Below is a small trained network, with its code and all its weights. Each question gives an input and a class and asks what happens when units are switched off, that is, made to give their printed mean instead of their output.

import numpy as np


def w(rows, s, z=0):
    codes = np.array(rows[::2]) - 128.0
    scale = np.full(codes.shape[1], s)
    scale[-1] = z or s
    return codes * scale


def norm(h):
    return h / np.sqrt((h * h).mean(-1, keepdims=True) + 1e-5)


def f(y):
    return np.maximum(y, 0)


def log_softmax(a):
    a = a - a.max(-1, keepdims=True)
    return a - np.log(np.exp(a).sum(-1, keepdims=True))


def net(x, mask):
    res = np.array(x, float).reshape(1, 4) / 4 @ E
    u = 0
    for l in range(2):
        y = f(norm(res) @ A[l][:, :-1].T + A[l][:, -1])
        res = res + np.where(mask[u : u + 3], y, B[l][:, -1]) @ B[l][:, :-1]
        u += 3
    return log_softmax(norm(res)[-1] @ U[:, :-1].T + U[:, -1])


A, B = {}, {}
E = w([
[150,153,56,195,140,124,69,95,119,156],'x0',
[254,110,136,178,112,120,203,206,144,151],'x1',
[179,101,158,57,191,247,116,78,113,96],'x2',
[121,93,151,138,151,105,40,111,249,186],'x3',
],0.0036)
A[0] = w([
[2,127,163,68,121,92,118,125,154,136,64],'L0N1',
[43,168,64,169,137,109,20,73,153,159,6],'L0N2',
[130,132,98,176,148,87,28,107,226,162,92],'L0N3',
],0.0091,0.0022)
B[0] = w([
[79,203,143,116,126,86,108,118,185,15,213],'L0N1',
[170,1,95,99,129,26,142,56,87,140,254],'L0N2',
[166,63,114,141,87,177,62,159,195,248,252],'L0N3',
],0.0066,0.0079)
A[1] = w([
[108,159,140,183,87,185,88,211,154,226,18],'L1N1',
[154,144,111,201,115,74,251,221,91,116,10],'L1N2',
[76,161,51,197,141,84,125,124,45,151,2],'L1N3',
],0.012,0.00085)
B[1] = w([
[106,254,112,127,129,202,138,172,186,156,206],'L1N1',
[176,181,151,96,22,77,148,105,45,151,254],'L1N2',
[80,68,147,233,233,155,165,195,128,111,189],'L1N3',
],0.011,0.0099)
U = w([
[100,94,135,228,219,118,181,168,56,92,6],'0',
[189,218,168,122,56,112,177,151,41,139,179],'1',
[136,26,83,139,153,64,69,89,167,163,205],'2',
[184,115,155,64,214,252,133,105,103,90,93],'3',
[49,205,164,90,150,91,108,112,164,1,111],'4',
[154,209,103,141,120,189,90,180,229,214,156],'5',
],0.0087,0.0017)

Each question gives the input, the list of numbers given to net, and the class t.
The units are the neurons (one row each of A and B). Each row of codes is followed by its name. A weight is (code - 128) times the scale printed after its matrix; where a second scale follows, it is the last column's (A, B and U).
mask holds one flag per neuron, layer by layer. A switched-off neuron (its flag False) gives its mean, the last column of its row in B, instead of its output. The means were averaged over made-up inputs and are rounded, as every weight is.
A unit's drop is (log p(t) with every unit on - log p(t) with that unit switched off) / (log p(t) with every unit on - log p(t) with every unit switched off).
The circuit of an input: a set's keep is (log p(t) with only the set's units on - log p(t) with every unit switched off) / (log p(t) with every unit on - log p(t) with every unit switched off). Starting from all 6 units, units are removed one at a time, each time the one whose removal leaves the highest keep (on an exact tie, the one counted first), for as long as the keep stays at least 0.8.
units of the circuit, in order: the units of the circuit, biggest drop first
k most important neurons: the k neurons with the biggest drops, biggest first
top k neurons in layer l: the k neurons of layer l with the biggest drops, biggest first
drop of u: that unit's drop, to one decimal
input [-1,-7,6,-7], class 4: units of the circuit, in order : L1N2; L0N3
input [-8,-5,-5,2], class 4: top neuron in layer 0 : L0N1
input [-2,-8,-2,-1], class 4: 2 most important neurons : L0N1; L0N3
input [1,-3,-1,-4], class 0: 2 most important neurons : L0N3; L1N3
input [7,2,2,-5], class 0: units of the circuit, in order : L0N3; L1N3
input [7,1,5,-3], class 0: top 2 neurons in layer 1 : L1N2; L1N1
input [7,-4,3,-4], class 0: units of the circuit, in order : L0N3; L1N3
input [8,-1,8,-1], class 2: 4 most important neurons : L1N1; L1N2; L1N3; L0N1
input [-5,1,7,6], class 3: 3 most important neurons : L0N3; L1N2; L1N1
input [-5,1,5,-1], class 3: 2 most important neurons : L1N2; L0N3
input [-8,1,8,-7], class 3: 2 most important neurons : L1N2; L1N1
input [1,1,6,0], class 3: 4 most important neurons : L1N2; L0N3; L1N1; L0N2
input [-3,-3,5,-2], class 3: 2 most important neurons : L1N2; L1N1
input [-7,-5,5,7], class 4: units of the circuit, in order : L0N1
input [-1,-8,0,2], class 2: top 2 neurons in layer 0 : L0N2; L0N3
input [8,3,6,0], class 5: 2 most important neurons : L0N2; L1N2
input [5,-1,8,-8], class 3: 2 most important neurons : L1N2; L0N2
input [-1,-4,6,-7], class 3: 2 most important neurons : L1N2; L0N1
input [-2,-7,-3,-8], class 4: 2 most important neurons : L0N1; L0N2
input [-5,-2,7,-4], class 3: units of the circuit, in order : L1N2
input [4,-6,8,-7], class 3: 3 most important neurons : L1N2; L0N2; L0N1
input [1,-1,-3,-6], class 0: 3 most important neurons : L1N3; L0N3; L1N1
input [4,-5,7,2], class 2: top 2 neurons in layer 1 : L1N2; L1N1
input [2,-1,3,1], class 2: drop of L0N2 : 0.2
input [5,-1,2,5], class 2: drop of L0N3 : -0.1
input [-2,-6,-7,-1], class 4: drop of L0N2 : -0.2
input [5,-6,-3,-3], class 2: drop of L0N2 : 0.7
input [5,-7,0,4], class 2: top neuron in layer 0 : L0N2
